Below are the code and all the weights of a small trained network. Each question names an input and a class and asks about switching units off, where a switched-off unit gives its printed mean instead of its output.

import numpy as np


def w(rows, s, z=0):
    codes = np.array(rows[::2]) - 128.0
    scale = np.full(codes.shape[1], s)
    scale[-1] = z or s
    return codes * scale


def f(y):
    return y / 2 * (1 + np.tanh(0.7978845608 * (y + 0.044715 * y**3)))


def log_softmax(a):
    a = a - a.max(-1, keepdims=True)
    return a - np.log(np.exp(a).sum(-1, keepdims=True))


def net(x, mask):
    res = np.array(x, float).reshape(1, 2) / 4 @ E
    y = f(res @ A[0][:, :-1].T + A[0][:, -1])
    res = res + np.where(mask, y, B[0][:, -1]) @ B[0][:, :-1]
    return log_softmax(res[-1] @ U[:, :-1].T + U[:, -1])


A, B = {}, {}
E = w([
[107,161,99,93,214,163,128,11],'x0',
[83,127,181,212,191,146,128,171],'x1',
],0.011)
A[0] = w([
[111,113,83,122,228,179,163,66,93],'neuron 0',
[97,113,156,210,144,130,123,113,122],'neuron 1',
[43,143,190,155,165,124,111,152,120],'neuron 2',
[44,129,172,120,151,176,88,151,76],'neuron 3',
[59,180,49,143,164,196,111,20,102],'neuron 4',
[171,107,178,139,124,160,124,99,193],'neuron 5',
[153,174,151,123,134,138,92,137,168],'neuron 6',
[93,174,111,138,210,178,138,39,121],'neuron 7',
[153,69,159,172,42,84,132,195,95],'neuron 8',
[52,103,103,131,127,162,128,67,90],'neuron 9',
[167,115,116,150,176,164,171,142,252],'neuron 10',
[84,140,90,101,196,149,100,62,104],'neuron 11',
[29,116,207,197,168,162,124,129,103],'neuron 12',
[107,157,121,151,140,140,192,80,83],'neuron 13',
[167,103,35,16,40,76,112,64,75],'neuron 14',
[179,76,129,186,61,97,122,245,92],'neuron 15',
[138,158,94,147,192,142,104,52,106],'neuron 16',
[2,122,174,230,200,107,120,123,132],'neuron 17',
[100,136,198,209,230,186,143,190,70],'neuron 18',
[147,164,25,70,79,101,137,121,118],'neuron 19',
],0.01,0.015)
B[0] = w([
[71,184,144,145,145,65,146,185,187],'neuron 0',
[154,145,79,112,89,140,140,132,152],'neuron 1',
[142,97,101,94,90,148,163,144,160],'neuron 2',
[67,187,68,51,109,85,209,203,132],'neuron 3',
[80,166,183,149,135,86,114,133,209],'neuron 4',
[165,103,147,137,138,156,51,108,183],'neuron 5',
[159,108,146,124,140,164,45,118,157],'neuron 6',
[117,139,194,132,176,96,110,155,211],'neuron 7',
[62,198,204,127,183,44,117,177,183],'neuron 8',
[104,160,158,108,112,119,175,175,144],'neuron 9',
[162,59,152,201,151,214,26,90,247],'neuron 10',
[90,135,155,153,160,59,152,140,186],'neuron 11',
[171,93,76,87,96,132,221,166,172],'neuron 12',
[101,170,127,90,130,78,170,135,134],'neuron 13',
[201,98,76,22,9,145,231,150,201],'neuron 14',
[74,183,191,169,201,66,122,199,194],'neuron 15',
[116,126,165,151,141,57,147,180,180],'neuron 16',
[156,68,94,74,75,174,184,127,197],'neuron 17',
[143,111,75,18,73,113,222,170,172],'neuron 18',
[183,84,107,91,121,153,159,154,178],'neuron 19',
],0.012,0.015)
U = w([
[80,146,218,155,172,57,123,159,110],'0',
[192,86,70,56,87,151,181,138,92],'1',
[188,71,162,214,159,223,1,69,255],'2',
[127,145,90,164,139,126,103,98,89],'3',
],0.016,0.0087)

Each question gives the input, the list of numbers given to net, and the class t.
The units are the neurons (one row each of A and B). Each row of codes is followed by its name. A weight is (code - 128) times the scale printed after its matrix; where a second scale follows, it is the last column's (A, B and U).
mask holds one flag per neuron, in row order. A switched-off neuron (its flag False) gives its mean, the last column of its row in B, instead of its output. The means were averaged over made-up inputs and are rounded, as every weight is.
A unit's drop is (log p(t) with every unit on - log p(t) with that unit switched off) / (log p(t) with every unit on - log p(t) with every unit switched off).
most important unit: the unit with the biggest drop
k most important neurons: the k neurons with the biggest drops, biggest first
drop of u: that unit's drop, to one decimal
input [-8,-7], class 0: most important unit => neuron 15
input [6,8], class 1: 2 most important neurons => neuron 17; neuron 18
input [-6,-6], class 0: 3 most important neurons => neuron 15; neuron 8; neuron 17
input [7,8], class 1: 2 most important neurons => neuron 17; neuron 18
input [-7,-7], class 0: 3 most important neurons => neuron 15; neuron 8; neuron 17
input [6,-6], class 0: 2 most important neurons => neuron 4; neuron 11
input [-2,-4], class 1: 2 most important neurons => neuron 14; neuron 10
input [-2,3], class 2: drop of neuron 14 => 0.3
input [-4,5], class 1: drop of neuron 17 => 0.2
input [2,3], class 2: drop of neuron 14 => 0.3
input [8,-7], class 0: drop of neuron 4 => 0.5
